Each name stands for a flat space through zero: a line, a plane or more. A row that begins with a name and a colon came from that space; any other row is followed by the name of the space it lies nearest, among the names in its block.
z970_z555: [ 24  18   6  11  41 -42 -15 -14 -18  -2  20 -47 -25  18 -18 -13 -26   5
 -24  -3  -4 -30  -2  22   9 -16  15 -22]
z349_z157: [-12  -7 -21 -22  28  15 -18 -22 -16  28  13   2 -15 -11  26   4  -1 -15
   4  38  -6  -7   8 -11  14  26  -6  18]
z753_z764: [  2  -5   6 -15 -39 -12  11   2  19  13 -17  23   8  30 -13   5   3  -2
  -7   7  14   7 -22  -2  -3  -7 -12  -7]
z753_z764: [  9 -10   2 -12 -19  32  25 -12  33  21 -14  39   4 -20 -11   6  15  -4
   6 -13   9   2   1   2  26   8 -22  -2]
z349_z157: [ -9   3   0  12 -33   2  -8  16  -9 -10   0  14   5   9   0  25   3   0
   1   1   0   6  -3 -11 -17   0  24 -15]
z970_z555: [  9  18   7   3  -9  -8 -34  15 -51 -12  19  -4 -15  -5  15  20  11   4
 -10  -2 -15  -8   0   8 -10   0  33 -14]
z342_z106: [ -8  -2  -1   0 -13   8   7 -10 -15  16   2   5 -17 -20  21   7  11   6
   9  -9   4 -22  -6   0  11   5   7 -13]
z753_z764: [ 34  12 -19 -35 -31   9 -19  -3  19 -29  -2  16   3   4   2  -8  16 -50
  23  14   4  -6  -9 -11   3  40 -43  17]
z765_z181: [-22  -4   4 -26  -2   3  19  -5 -18  25 -27  -6  17  -8  32 -18   7  27
 -12  -8   0  -4   0  28  12  -6 -10   4]
z765_z181: [ 27   3   5  27  31  13  21  28  14 -41  -4   6  49   2 -80  18  -1  18
 -34 -74   8  37 -11  32   6 -31   5  33]
z342_z106: [-24  -2  11  12  -9  -4  22  -3  15  -4 -20  15  30  -6 -20 -20  -1  28
  -3 -27  14 -12 -22   4  -5 -19  -9 -15]
z342_z106: [ 31  16   6   4  11  22 -12   5  -2 -24  26  -7 -31 -32  -1  20  24 -24
   8 -12 -10  -7  16  -5   9  14   5   4]
z753_z764: [-14   1  43  -6  -1  -8  11   7 -20  22  -1  -4 -23  -8  22 -10  16  35
 -14   3 -10  -1  -1  10  -8 -36  15 -12]
z342_z106: [-14   2  12 -31 -44 -12   8   2  11  22 -29  11  13  33  10   4   4   4
 -19  24   6   2  -6   8  -5  -2  -4 -20]
z349_z157: [ -9  22  -9  -7  17   8 -30   2 -48 -23  24 -41 -10 -10  36  -8 -24 -24
   5  14 -19 -44  11  11 -11  34  45   4]
z342_z106: [-33  -2   5 -10 -14 -22  -4  -4 -21  19 -17  -7  14   9  25 -17  -7  17
  -7  10   4 -17 -17   7 -12   4   7 -13]
z349_z157: [-16   3  -1   7   5  -6   6   6 -12 -10  -4  -6  14   1  -8   9  11  18
 -12 -19   8   2 -16   1  -7 -17   2   5]
z342_z106: [ 24 -16 -20 -26 -48  21  18 -10  17  40  -6  35 -30  16  17  38  16 -21
  14  18   9  19   8 -10  28   9 -17  -1]
z765_z181: [ 16  11  34  -6 -29   7   3  21  -9 -15  -6  12  -1 -14   6 -12  17  11
   0 -22 -11   0   1  19  -8 -12   9 -10]
z342_z106: [ 20   4  22 -12  17 -12 -13  15  16 -19   0 -10  11   9 -18 -22   2 -15
 -11   7  -7  20  -1   5 -15   5 -16  26]
z342_z106: [ -4  -3   9  30  32 -12  -2  16  -4 -25  19 -35 -14 -15  -4   7  14  -1
   4 -17   1  15  -3 -18 -20  -6   7  26]
z753_z764: [ 20 -11  -9   7  -5  18   2  -3  10  11   3  43   7 -10 -34  27  13   0
  -4 -23   9  18 -11   0  20   1 -10   7]
z765_z181: [-24   7  19 -11   1 -13   8   2  -1   7 -19 -12  23  12  -5  -8  -4  18
 -29  -1   4 -10 -10  18  -7 -10   7 -10]
z765_z181: [  6   8  -3   8  10   2 -25   3 -39   2  30 -21 -44  -9  39  15  -2  -5
  11  25 -23  -5  30  -8  -4   1  34 -11]
z970_z555: [-30 -18  16 -29  -1  21  42 -14   2  50 -11   2 -18  -8  27   1  12  13
  -7   7  11 -12 -13   6  16  -9  -1  17]
z753_z764: [ 19   3 -30 -11 -34 -20 -22  -4  21  -5  -8   2   1  41   7   5 -15 -35
  15  41   0  12  15 -17  -4  26 -20 -16]
z753_z764: [-19 -14   4  11  -2  -4   1   4  -6  10   4  -2   5  -4  -4   7  -6  -9
   0  -9  11 -10 -28  -6 -12  22  21  15]
z342_z106: [ -6 -17   8  -1  -8   5  40 -16  51  26 -14  25  -1  10 -34   5   6   5
  -4  -4  25   3 -20 -13  13 -18 -26  -2]
z753_z764: [ 14  12 -19  -1  13   1 -27   0 -15 -20  13 -19 -10 -10  22   1   2 -19
  12  13 -14   1  25  -5   1  21  -4   3]
z349_z157: [ 13  -9 -27 -19   1  10  -1  -8  17  -4  -2  20  14  19  -8 -17 -16 -21
  18  20   3  14  -4  -9   4   9 -30  29]
z753_z764: [  8   4   9  38  11 -33   9   6  14 -22  -2 -25   7   7 -34  -9 -12  14
  -7 -35   9  -3  -8   6  -7 -20   3 -19]
z765_z181: [-10 -15 -32 -14  20  28   1 -20 -17  33  -1  20   0 -22  22  15  11   8
   6   5  -1  12  12  -1  30   8 -17  19]
z753_z764: [  1  -3 -30 -26  -1  18  -6  -6  -3  -4   3  15  13  20   1  -1 -15 -21
   9  23   2   3  -7  -5   3  12 -11  29]
z342_z106: [ 22  10  21 -23 -23  -5  -9  12 -14  11  -7  -2  -4  19  15 -10 -13  -1
 -15  12 -18   1  16  33   1   0  21 -15]
z349_z157: [-18  17  29   1  19 -31 -23  19 -44  -4  -2 -36  13   3   2   8   6  23
 -47 -12  -8  -8 -11  28 -18  -5  36  -7]
z753_z764: [-18  18  -3  24  -5  -7 -22  13 -23 -30  12   0   8   8  -8  19  -2  15
  -7   5  -7  -4   2 -13 -24 -19  30 -26]
z765_z181: [ 15   8   8   7  19 -13 -21   0 -17  -7  17  -3 -15  -7  -7  -3   6   6
  -5  -1  -9  -2  -2   1  -1 -10   1  -4]
z765_z181: [ -5 -15 -26  21  -4  31  -6  -3  35 -10  17  25  -5 -10 -12  24  -4 -38
  34  22   5  12  11 -48  -7  32  -1  13]
z765_z181: [-24  -3  23  -9   3 -29 -10  -9  33   1 -16   7  25  13 -14 -49  -9   1
  -2  31   6  -9 -24 -16 -25   6 -30  -5]
z970_z555: [  0   2  15 -25  13  32   1  12 -16   0   0  15  11 -24   4   4  24   5
 -15 -11  -8  13  -2  16   5   1  -1  35]
z349_z157: [-32   1   4  17  -4   9   4  -5   3   2  -8   1  13 -29   2  10  10   8
  -2 -16   8 -23  -5  -6  -2  17  13 -20]
z765_z181: [  4  20  18 -18  16  -3 -25   2 -17 -20  13 -11  -9 -15   6 -12  19  -8
  -8  10 -10 -16  -7   0 -10   7  -5   8]
z349_z157: [ -9   6  17 -21  -5   2 -26   2 -21  24   8   3 -21  -5  25  23  20  -5
 -18  35 -12  -1   8  -4  -4  15  17  -9]
z970_z555: [ 26  -4  -8  15 -16   1   4   3  33 -14  -5  26   9  13 -25  -8 -11  -1
  17  -2  -1  25  15  -8   2 -14 -19 -12]
z349_z157: [ 24  -7 -19  17 -18   8  -6  13  24 -21   4  37  19  24 -43  16 -14 -16
  11  -3   4  32  -3 -15  -7  -2  -3   8]
z342_z106: [ 19  -9  -7   0 -12  28   6  19   1  -9   3  21   2  -3   3  13   6  -6
  15  -7  -9  38  18  -1   1  -5   0  25]
z970_z555: [ 34  10   7   6   7 -17   4  -3   9  -3   3  -1 -11  20 -25 -10 -13  16
 -11  -6  -6   7  12  17  13 -37  -7 -22]
z342_z106: [ -1   4  -8   5  -7  21   1   7  -7  -4  12  -2 -18  -6  12  35  10  -8
   3   5  -5   5  19 -11   2   1  20  -3]
z349_z157: [ -9   7 -13  -1  51  12  -2 -17 -22  -9  28 -25 -19 -25  -2   5   7  -9
  -1  -9   6 -33 -18  -7  10   6   2  29]
z753_z764: [ -3   1 -11  10  19  -2 -15   4  -9  -7   2  -1  19   0 -19  19   1   2
 -17 -10   1  12  -1   3   1   6   6   8]
z349_z157: [-10   3 -18  23  44   5 -29   8 -48   0   9 -22  24 -15   6  16 -25  17
 -23 -13 -20   8  30  28   6  12  47  -1]
z970_z555: [ 21   0   6  -4 -35  11  -2  10  12  -1   2  23 -16  12  12   0  -4  -8
  19  23 -14  19  26  -8  -5  -7   3 -16]
z970_z555: [-28  -5   4  -6  21  14  -5   6 -44  11   6   0  13 -22  13   7   7  16
 -15 -15  -2  -6 -20  13  -4   6  25  29]
z765_z181: [  5 -10 -18 -35  -8  35   1  -5  17  19   0   8 -10  10  31   2 -13 -38
  17  50 -11  14  33  -8   9  32  -4  23]
z970_z555: [-25 -18   0  32 -53   3  29  18  38 -14 -24  28  31  10 -16   3  -6   5
  23 -19  18  18 -12 -23 -25  -5   3 -11]
z342_z106: [ 14   7   0  11  56 -11 -15  -8 -18 -12  21 -27  -7 -12 -11 -27 -20   4
  -4  -9 -11 -14   3  14   5  -5   4  12]
z970_z555: [-10  -7 -14   9  23  17   9  -7  -9  11   8  -9  -7 -20   4  22   6   2
  -2 -13   4  -1   6  -1  15   6   8  12]
z349_z157: [-14  -1  10 -12 -26   5 -17  13   0  -2 -11  25  32   4 -10   6   1 -15
 -11   6   3   0 -21   0 -18  31  12   7]
z765_z181: [ 14   8 -27 -14 -12  -4   0 -11 -14   0   6 -11 -20  14  12  20   4 -15
   4   2   8 -15  -5   0  15   4  -6  -3]
z342_z106: [-24 -28 -14  39   2  26   8  36 -42  -4  16  -7  -5 -16  41  23  -8  15
  30 -14 -15  46  24 -13 -24 -10  51  37]
z349_z157: [-16  -4  -2   0   7  11  13  -8  -4   6  -2  -1   1 -20   7  -1   9   7
   4 -14   7 -13  -9  -1   7   3  -4   7]
z765_z181: [-27  -3   4 -20 -18 -26   1 -17  20  15 -22   5  15  22   8 -34  -8   1
   2  32  12 -18 -22 -12 -12   6 -28 -14]
z753_z764: [ 12   7   8 -14  28  -9 -20  -4   7 -13   8 -26  -7  -9  15 -37  -6 -22
   9  23 -14  -7  13  -1  -6  23 -18  15]
z970_z555: [ -4  -8 -16 -20   3  -3  -4 -29   4  39   5  -6 -37   3  37  -1  -2 -15
  14  47  -1 -12  16 -17  17  16 -16 -10]
z970_z555: [-38  -8   2   6  51  14   6   9 -20  -3  -8 -16  44 -30 -11   6  10  21
 -29 -35   6  10 -14  16  -3   7  10  43]
z765_z181: [-20 -11 -15 -18 -17  42   7  -8  48   2 -15  54  37  -6 -25  13  11 -25
   7  19  14  11 -10 -27   2  30 -28  19]
z970_z555: [ -4  -7 -21  16 -21  16  10  -7 -10  11  16  -1 -34  -5  23  29  -6 -12
  26   2   4 -17   7 -17   8   8  26 -13]
z970_z555: [  1   6  -5 -43 -59  20  20   0  31  -6 -26  18  -1  18  38 -18  11 -19
  28  35  -2   3  18 -11  -2   3 -35  -7]
z753_z764: [ 16   3  -9  16  15 -33 -32   3  -7 -20  22 -23 -14  25  -1 -21 -29 -19
  16  27 -10   2   4 -16 -22   5   5   1]
z349_z157: [ -1  -8  16 -22 -41 -28  -8  -1  32  26 -27  21  10  34   5 -17  -1  -6
  -4  42   2  18  -1  -8 -12  10 -25 -21]
[-10  -8 -18   8 -25  -9   0 -10   6  10  -3  17  -4  16   6   4  -8   0
  17  17   8  -3  -5 -21  -3  -2  -5 -20] | z765_z181
[-43 -13  -2 -15  11  31  42   1   9   9 -28   2  36 -22   5   5  23  19
 -12 -28  18   7 -14   7   8  -3 -16  36] | z970_z555
[ 22  20  -4  28 -26  32  -6  34  -1 -50  11  23  10  -4 -26  46  13   2
   0 -26 -13  28  30  -3  -9 -20  31 -18] | z349_z157
[ -4   7  12  22   7 -26  17   7  15 -31 -13 -13  36   8 -53 -14  -5  14
 -18 -52  23 -16 -43  13 -11 -16  -5   1] | z970_z555
[-14   0  -4 -46  14  -4  17 -27 -11  25 -11 -32 -25  -5  63 -45   5   3
  15  31  -3 -25   8   7  15  -2 -37  12] | z349_z157
[  5  -2  -5  11  30  -2  -3   9  -3 -12   8 -16   8  11 -12  -3 -19   2
  -6   1  -8  20  14   5  -5 -11  10  18] | z765_z181
[ -4  29  34  36  39 -18 -43  39 -40 -64  14 -46  35 -14  -6 -43 -37  16
 -15 -19 -37  -8  23  31 -45   0  59  -8] | z342_z106
[-21   5  10  39  29  -2  11   5 -11 -27   9 -20   7 -30 -13  -8   2  28
   2 -41   3 -15  -9  -2 -11 -23  16  -4] | z342_z106
[-14  -2   2  24   9  15  21  -2 -20   5  12  -8 -25 -17  21   0  -9  29
  14 -12  -8 -11  18   1   4 -33  28 -16] | z753_z764
[  0 -13  -4  31 -30  29  29  -5  12  17   5  27 -21 -21  -2  26  -2   6
  22 -26   7 -10   8  -8  16  -5  25 -28] | z342_z106
[ 16  12  12   1   8  -7   6   6  16 -23   0  -9   1  -1 -24   1  18   2
 -10 -18   4   5  -4   2   0 -16 -18   2] | z342_z106
[  6   5   7  25  60  17  -1  16 -44 -12   4 -29  33 -42 -14  -2 -14  31
 -31 -69 -16   3  17  59  17  -2  42  20] | z349_z157
[-14 -16   3   1   7  28  42   3  13  21 -11  -1   0   0   9   4 -10  20
  -1  -6  -2  19  24  10  12 -26  11   9] | z970_z555
[ -4 -14  22  15 -20  24  17  27  24  -8  -9  30  22  -9 -20   6   6   4
   4 -19   0  32   1  -4 -16  -5  12  15] | z970_z555
[  0  -3 -26 -27 -18  12  -9 -22 -14  17   4  27 -15  -6  27   0  12 -12
  23  22   4 -15 -11 -15  14  15 -25   4] | z970_z555
[-26  -7  19 -25 -43   7  20   2 -11  33 -14   7 -20  -9  42  19  36   7
  -1   5  10  -9 -17  -5  -1   3   2  -3] | z342_z106
[ -6  -1   5  10 -11  -8  14 -12  19   4   2  -5 -23  -3   2  -1   8  -3
  13   2  11 -19  -9 -19  -1  -5  -9 -19] | z349_z157
[ 31  -2   9  -4 -34  18   1  10  15  -6   0  39  -4  -4  -8  -1   8  -9
  17  -6  -6  16   5   0   3  -1  -8  -2] | z765_z181
[-31 -33  -2 -30 -37  43  23 -12  29  58 -12  37 -26 -16  56  14  22 -19
  32  53   2  18  18 -37   7  28 -15  14] | z970_z555
[-11 -14   6   0   4  -3  12  -6  10  22   0  -1 -10   3   1   1  -1  -1
   1   8   8   1 -10  -9   0   0  -1   8] | z342_z106
[-39 -27   5 -34 -17  31  30 -15 -10  79 -30  -3 -12 -22  86  -8  -4  14
   7  31 -11  -1  41  21  25  24  15  -6] | z765_z181
[  9  -9   8   0  -1 -10 -11   4 -13  14   1  -1   1   5  12 -25 -26  -2
   5   6 -12   1   4  17  -3  12  16   2] | z342_z106
[ -2  10  21 -36 -16   4 -13  25 -54   1   3  -7  -5   8  34   5  14   4
 -18   6 -14   3 -11  24 -15  -3  26  25] | z349_z157

Rows lie near named flat spaces through zero. A row that begins with a name and a colon came from that space; any other row is followed by the name of its block's space that it lies nearest.
z471z68: [  9 -13  21 -30  -1   1  17   8  -1 -18   8  14  17 -16   9  -2  12 -17
 -14 -23   4   3  35   8  22 -15 -26 -16]
z560z503: [ 11 -12 -14  20  20   8  -1 -15  -1   2 -14 -25   1  23 -26  -3  -6   5
  15  20 -20  -4 -23  -3  -2  16  23  -2]
z560z503: [-42   7 -23   6 -16  22 -25  -8  -2 -10 -24  13  -7   1  25  16  31   8
   7  11  23  28  15 -27  -8   2  -1  -8]
z560z503: [ 26 -13   1   0   3   1  21 -14 -15   3   7 -20  -3   4   0 -16   1   6
 -13  -7  -9 -25 -20   3   1   3  12 -22]
z424z564: [  8 -15  21 -26 -25 -12   5  15  16  -4  16  23  23  -5   6   1  12 -11
  -2 -18   6   0  20  27  10 -17 -31  10]
z436z169: [  8  17 -36  15  22  -3  -7 -13  10  -5 -11 -20 -14  28 -31 -14 -53   6
  16  22 -44  -9 -28  -6   3  15  26   5]
z436z169: [  8 -20  -1 -22 -19 -10   5   9  30 -10  14  12  20   4 -15   1  -5  -9
  16   1 -12   2  16  33  13 -16 -21  19]
z436z169: [ -4  32  -4  20  17  -4 -16   1  -9  11 -17  -7 -11  12  -1   6 -27   3
  -1   0  -7  -1 -17 -22 -10  21  14   4]
z436z169: [  2  -2  18   5 -12 -19  17 -20 -11  18  10  -6  -2  34 -39 -10  -9   7
  16  28 -19  -9 -15  16 -34  27  12  13]
z560z503: [ -7  14 -39  -8 -10  -5 -19   4  34 -16 -15   0   0  10 -17  16 -38   4
  26   5 -17   5   9   7  11  -3   1  20]
z560z503: [-13  12   4 -21  -2  -4   8   3   3 -15   4  13  -4 -14  -9   4 -12  -7
   4   0   1  11  36   3   5  -6 -10   1]
z471z68: [ 23  34  29 -11 -15 -33   5  16 -13  19  31  26  -4   8  37 -37 -33  -6
 -46 -37 -15 -34 -36   5  -3  -3 -21  -3]
z471z68: [ 15 -29  19  36 -34  -8  -4 -11 -16  50   7 -18   6  26  10   1  51  27
  -1   7  25 -28 -66  16 -45  17  19  12]
z471z68: [-29  11 -81   8 -25  23 -20 -10  21 -12 -19 -15 -30 -10  29  20  -6  23
  15  12  11   9   0 -21  -1 -12  17  -1]
z436z169: [-16  -2 -12  14  10  15 -11   5   2   2  -8  -3  -4 -11  12  12  14  -1
   4   9  13  17   5 -14   0  -4   2   5]
z424z564: [ 11   1  15  -2   4  -6   1   7  -4   3   7   0  -1 -16   2  -4   2   3
 -10 -14  10 -12  -7   8   4  -8   4  -2]
z560z503: [ 20  -7  -4  20   7   0   0   3   0  19  -4 -26  -1  -3   0  13   1   9
   1  -7   8 -16 -24   2  -5   4  16   7]
z560z503: [ 10 -20  19  -6 -11  -1  31  -5 -11  12   3 -23   3 -18 -15  31  24   3
  10  -4  27  -5  28  12 -17   6   5   1]
z424z564: [ -6   8   1   2  10   0 -16   6   5  -5  -2  17   7  15   6 -14 -10 -11
  -5   3 -17  10  -7  -7   9   1 -12   2]
z424z564: [ 10  17  23 -10  29  -7  -7  22   3 -11  -2  15  12 -12  -1  -2 -24 -20
 -13 -23  -8   5  16  -3  26  -6 -16   0]
z424z564: [ 15 -23 -42  -9 -52  -3  24 -24  15   8   0 -27   5  35  -1  15  -3  12
  21   9 -16 -19  -5  15 -20  12  -1   3]
z471z68: [ -3  20 -16   0  22  -3 -12   6  15 -13  -8   3  -3   7 -17  -3 -41  -8
   9   6 -26   8   4  -5  15   2   1   9]
z424z564: [-29  -4 -16  11  31  31 -15 -16  -7 -25 -33  -4  -2   4 -15   8  16  -3
  16  25  -1  34  23 -31  10  11  13 -18]
z560z503: [ -3  -1  -5 -18 -18  -1   7  -8  -1 -12   5  11   1   7  11 -13   2   0
  -8  -4  -7  -3   7   1   4  -4 -11 -14]
z436z169: [ -7  13 -29   4  -4   4  -4  -3   7  -1  -8 -10 -13  -1   3  10 -18   6
   8   5  -3   1   1  -9  -2   1   8   4]
z424z564: [-17 -25   9 -20 -18   7  -5   4  16 -17  -3  25  27   6  -1   9  32 -14
  14   5   6  26  36  11  10  -9 -30   5]
z471z68: [ -1  10  18   3 -11 -12  -1   1 -12  14  14  11  -7   1  12 -15   4   6
 -15  -4   7 -11 -20   3 -14   1   0   1]
z436z169: [-23   8   7   0  13  10   0 -14 -16 -11 -18   7   1  14 -11   3   7  -8
   6  16  -5  24  25 -23  -6  20  -2 -13]
z424z564: [-10 -23  23 -68 -63 -21  16  23  36 -25  47  63  26 -22  17 -13  19 -19
  -4 -19  10  10  56  54  20 -48 -66  17]
z436z169: [ 23  -7  65 -18  22 -21  24  20 -11   4  34  15   8 -36 -21 -16   2 -14
 -18 -17  10 -11  14  31  10 -18 -10   6]
z560z503: [ -1 -31  22   9 -18   8   3  -6 -14  15  -1  -5  10  -6   9  12  59  11
   0  -1  36  -1  -6   7 -17   1   3  -4]
z560z503: [ 13 -12  20  15  -2   8  21  -5 -33  27   8 -18  -4 -11  34   2  37   4
 -27 -14  26 -14 -15 -15 -18   6   4 -20]
z424z564: [  3 -12  -9   9  -1  10 -10  -5   1  -2 -12  -6   8  13   6   0  15   4
   2   1  -1   0 -14  -5   4   3   3  -7]
z471z68: [ 21 -47   0 -27  -2  18  11   6  17 -29  -7  -5  32 -20   4  15  36 -11
   2 -24  13   3  35  17  39 -26 -19 -18]
z471z68: [  6  -9  26  11  13  10  -2  -7 -32   3  -2  -8 -10 -27  10 -11  41  18
 -23 -14  34 -16 -23  -6  -2  -5  26 -29]
z424z564: [ -6 -27   8 -19 -20   5   3  -2  10 -13  -1  11  18  -2  -5   9  32  -3
  12   1  12  11  26  16   6 -10 -15  -1]
z471z68: [ 33  10  14  16  29   0  14   0 -31  15   7 -26 -19 -24  17 -16  -6  10
 -36 -26   9 -35 -37 -12   3  -1  27 -27]
z436z169: [-21  -1  -3 -27  23  13  -7   9  21 -42 -15  25  20  -5 -17   8  -9 -30
  16   6 -16  42  63  -6  36  -9 -29  -2]
z560z503: [  3  -8  -2 -19 -11 -13  -9  -2  25 -19   8  26  19  36 -23 -29 -21  -9
  11  12 -41   1  -7  24  14  -3 -18   9]
z471z68: [ 24   8 -48  36  24   9   3  -5   2  20  -6 -53 -28  -7   1   7 -33  18
   2   6 -10 -26 -45 -13  -4   4  42   3]
z471z68: [-23  55 -27  16  22  -8 -23  -1   2  -1 -14   4 -26  20 -14  -6 -63   1
   9  20 -31  11 -11 -27  -8  21  15  13]
z424z564: [ -8  28   9  -5  20 -11 -10  13   4  -8   7  25  -1   8  -2 -21 -37 -18
  -9   2 -27  11   4  -7  11   1 -16   7]
z436z169: [  8 -26  30  -6  -5  -4  -5  15  11   3  11  19  27  -1   2  -4  28 -12
  -1  -7   8   5   2  22   9 -12 -23  12]
z436z169: [ -1  19 -11  16  -1  -2  -1 -18 -18  11 -11 -15 -16  21  -1  -4 -14  13
  -2   7  -9 -12 -25 -18 -20  24  22 -10]
[  9 -13 -38  61   4  22   4 -28 -26  43 -22 -71 -30   6   4  27  26  38
  12  22  25 -23 -58 -26 -43  28  62  -5] | z471z68
[ 10 -14  -5   7   8   9  16 -18 -13   0  -8 -28  -6  -1 -16   7  10  10
   7   7   3  -9  -2  -3  -6   9  23 -15] | z560z503
[ 22 -54  25 -10  -8  10  34  -2  -5   6  15 -17  19 -22  -1  13  54  -4
   0  -7  26  -6  19  23   3 -14  -8  -8] | z471z68
[ 21 -28   5  11   8  -1  -4   6  12   7  14  -3  11   4  -5 -20  11   1
  -2   4  -9 -13 -35  22  10 -13   3   9] | z436z169
[  3 -20 -62  42   1  43  -5 -20 -12  14 -37 -60 -17  -6  42  36  38  26
   1   0  30  -7 -27 -42  -9   9  36 -26] | z424z564
[-12  -2  48   4  34  13 -10  -6 -31 -13 -20  23  23  18  -1 -14  32 -20
 -16  -1  -2  25  12 -27   9  20 -13 -29] | z436z169
[-13  20  -3 -16 -12 -12  -8   6  16  -9 -12  15  12  18 -16  19 -27 -11
  19   0 -13  16  31   1  -1  12 -18  17] | z436z169
[-17   8  -7   6  -2   2   2 -27 -14  -3 -17  -4  -3  41 -24  -3  -7   2
  17  29 -23  11   2 -17 -21  33   9  -8] | z436z169
[ 10 -36  20  24   1  12   9 -14 -21  22  -6 -24   9   7  -4   9  54  10
   4  10  23  -6 -21   1 -21  14  16  -7] | z560z503
[  1 -20  -3 -11 -23  11  -2  21  12   1   6   8  12 -32  49  20  38  -4
 -14 -29  37   4  17   4  15 -29 -26  -1] | z424z564
[-13   8  -6  -9 -18   2 -12   5   7  -6 -14  12  10   6  17  18   5  -5
   2 -12   8  12  20 -10   2   3 -18   1] | z436z169
[-12  -2  30   1 -17 -11 -11  22   6  18  22  32  10  -6  23  -5  23  -9
 -10  -4  18  10  -4  12  -9 -12 -27  24] | z424z564
[  3 -19 -33   4  -7  21   0 -21  -6 -15  -9 -22 -15 -12  10  -8  23  25
  -3   1  11 -16 -20  -4   7 -12  29 -30] | z424z564
[ -1  -8  32 -14  12  -4  19  -8 -14 -10   9  10   6   0 -25 -13   7 -10
   0   9  -7   7  21   7   0   5  -5 -10] | z436z169
[  2 -11  29  -4 -31 -24  13   7   4  27  36  19   7  11   0 -13  10  -3
  -1   9   1  -6 -11  30 -25  -3 -20  28] | z471z68
[ 16  29 -20  38  19  -1  -4  -2 -20  30   1 -32 -34  -5  23  -9 -27  19
 -22  -6   0 -29 -57 -23 -16   9  36  -5] | z424z564
[-11  29  -8 -35   4  -2 -17  20  23 -37 -23  27  19  -6   6  21 -35 -24
   2 -30  -9  23  57 -12  37  -7 -34  -2] | z436z169
